Below is a small trained network, with its code and all its weights. Each question gives an input and a class and asks what happens when units are switched off, that is, made to give their printed mean instead of their output.

import numpy as np


def w(rows, s, z=0):
    codes = np.array(rows[::2]) - 128.0
    scale = np.full(codes.shape[1], s)
    scale[-1] = z or s
    return codes * scale


def norm(h):
    return h / np.sqrt((h * h).mean(-1, keepdims=True) + 1e-5)


def f(y):
    return np.maximum(y, 0)


def log_softmax(a):
    a = a - a.max(-1, keepdims=True)
    return a - np.log(np.exp(a).sum(-1, keepdims=True))


def net(x, mask):
    res = np.array(x, float).reshape(1, 6) / 4 @ E
    u = 0
    for l in range(2):
        y = f(norm(res) @ A[l][:, :-1].T + A[l][:, -1])
        res = res + np.where(mask[u : u + 12], y, B[l][:, -1]) @ B[l][:, :-1]
        u += 12
    return log_softmax(norm(res)[-1] @ U[:, :-1].T + U[:, -1])


A, B = {}, {}
E = w([
[64,73,123,208],'x0',
[102,145,250,139],'x1',
[179,139,142,204],'x2',
[211,59,102,137],'x3',
[74,254,185,189],'x4',
[157,60,111,172],'x5',
],0.0051)
A[0] = w([
[36,215,181,152,129],'L0N1',
[139,62,254,84,77],'L0N2',
[123,201,159,61,51],'L0N3',
[101,86,202,112,33],'L0N4',
[93,19,108,182,168],'L0N5',
[75,38,250,65,2],'L0N6',
[111,64,218,111,42],'L0N7',
[39,123,133,11,160],'L0N8',
[224,38,64,87,104],'L0N9',
[138,207,161,63,38],'L0N10',
[163,188,121,232,79],'L0N11',
[185,169,153,246,4],'L0N12',
],0.0057,0.0032)
B[0] = w([
[159,121,23,84,255],'L0N1',
[48,102,136,139,174],'L0N2',
[146,210,128,66,169],'L0N3',
[124,102,171,87,142],'L0N4',
[163,200,99,66,224],'L0N5',
[113,77,192,134,166],'L0N6',
[30,139,181,112,151],'L0N7',
[129,123,95,253,228],'L0N8',
[140,29,85,115,246],'L0N9',
[159,158,195,117,165],'L0N10',
[120,105,120,157,185],'L0N11',
[197,143,147,157,167],'L0N12',
],0.0055,0.0039)
A[1] = w([
[114,193,194,193,161],'L1N1',
[130,222,85,37,254],'L1N2',
[218,230,200,124,168],'L1N3',
[156,58,83,74,81],'L1N4',
[160,92,254,127,84],'L1N5',
[214,130,167,232,121],'L1N6',
[83,77,215,116,49],'L1N7',
[170,104,182,251,152],'L1N8',
[196,134,154,230,68],'L1N9',
[126,67,103,175,139],'L1N10',
[151,231,157,53,69],'L1N11',
[82,100,214,123,70],'L1N12',
],0.0086,0.0043)
B[1] = w([
[201,85,108,95,211],'L1N1',
[106,101,170,174,254],'L1N2',
[133,157,171,150,212],'L1N3',
[204,76,130,195,204],'L1N4',
[62,130,116,103,159],'L1N5',
[109,160,95,92,182],'L1N6',
[57,107,136,1,153],'L1N7',
[136,169,61,57,188],'L1N8',
[138,233,72,86,168],'L1N9',
[147,149,190,129,190],'L1N10',
[149,104,209,169,182],'L1N11',
[130,88,127,88,154],'L1N12',
],0.0083,0.0063)
U = w([
[44,143,73,204,7],'0',
[211,28,67,145,231],'1',
[65,83,156,25,100],'2',
[140,183,251,166,77],'3',
[166,218,53,84,168],'4',
],0.017,0.0018)

Each question gives the input, the list of numbers given to net, and the class t.
The units are the neurons (one row each of A and B). Each row of codes is followed by its name. A weight is (code - 128) times the scale printed after its matrix; where a second scale follows, it is the last column's (A, B and U).
mask holds one flag per neuron, layer by layer. A switched-off neuron (its flag False) gives its mean, the last column of its row in B, instead of its output. The means were averaged over made-up inputs and are rounded, as every weight is.
A unit's drop is (log p(t) with every unit on - log p(t) with that unit switched off) / (log p(t) with every unit on - log p(t) with every unit switched off).
The circuit of an input: a set's keep is (log p(t) with only the set's units on - log p(t) with every unit switched off) / (log p(t) with every unit on - log p(t) with every unit switched off). Starting from the 12 units with the biggest drops (on a tie, the unit counted first), units are removed one at a time, each time the one whose removal leaves the highest keep (on an exact tie, the one counted first), for as long as the keep stays at least 0.8.
circuit, biggest first: the units of the circuit, biggest drop first
unit that matters most: the unit with the biggest drop
k most important neurons: the k neurons with the biggest drops, biggest first
top k neurons in layer l: the k neurons of layer l with the biggest drops, biggest first
drop when u is switched off: that unit's drop, to one decimal
input [7,5,-1,2,-8,-4], class 2: circuit, biggest first => (L1N7; L0N7)
input [7,2,-7,3,5,4], class 2: unit that matters most => L0N8
input [0,-8,8,2,1,0], class 4: circuit, biggest first => (L0N1; L1N9; L1N6)
input [7,-1,7,4,-2,5], class 4: circuit, biggest first => (L1N9; L1N8; L1N6; L0N5)
input [6,7,7,6,-6,1], class 2: top 4 neurons in layer 0 => (L0N1; L0N7; L0N8; L0N2)
input [2,-5,-3,4,8,-6], class 3: 3 most important neurons => (L0N9; L1N2; L1N11)
input [-3,-3,-4,-5,5,8], class 0: top 2 neurons in layer 0 => (L0N1; L0N5)
input [0,8,-2,-4,1,-2], class 2: top 2 neurons in layer 1 => (L1N7; L1N12)
input [-3,-7,-5,-5,6,3], class 0: top 2 neurons in layer 1 => (L1N10; L1N2)
input [2,-8,-6,6,6,-5], class 0: drop when L1N12 is switched off => 0.0
input [3,5,6,7,-3,-6], class 2: drop when L0N8 is switched off => 0.3
input [1,7,-4,-1,-8,8], class 2: drop when L0N7 is switched off => 0.2
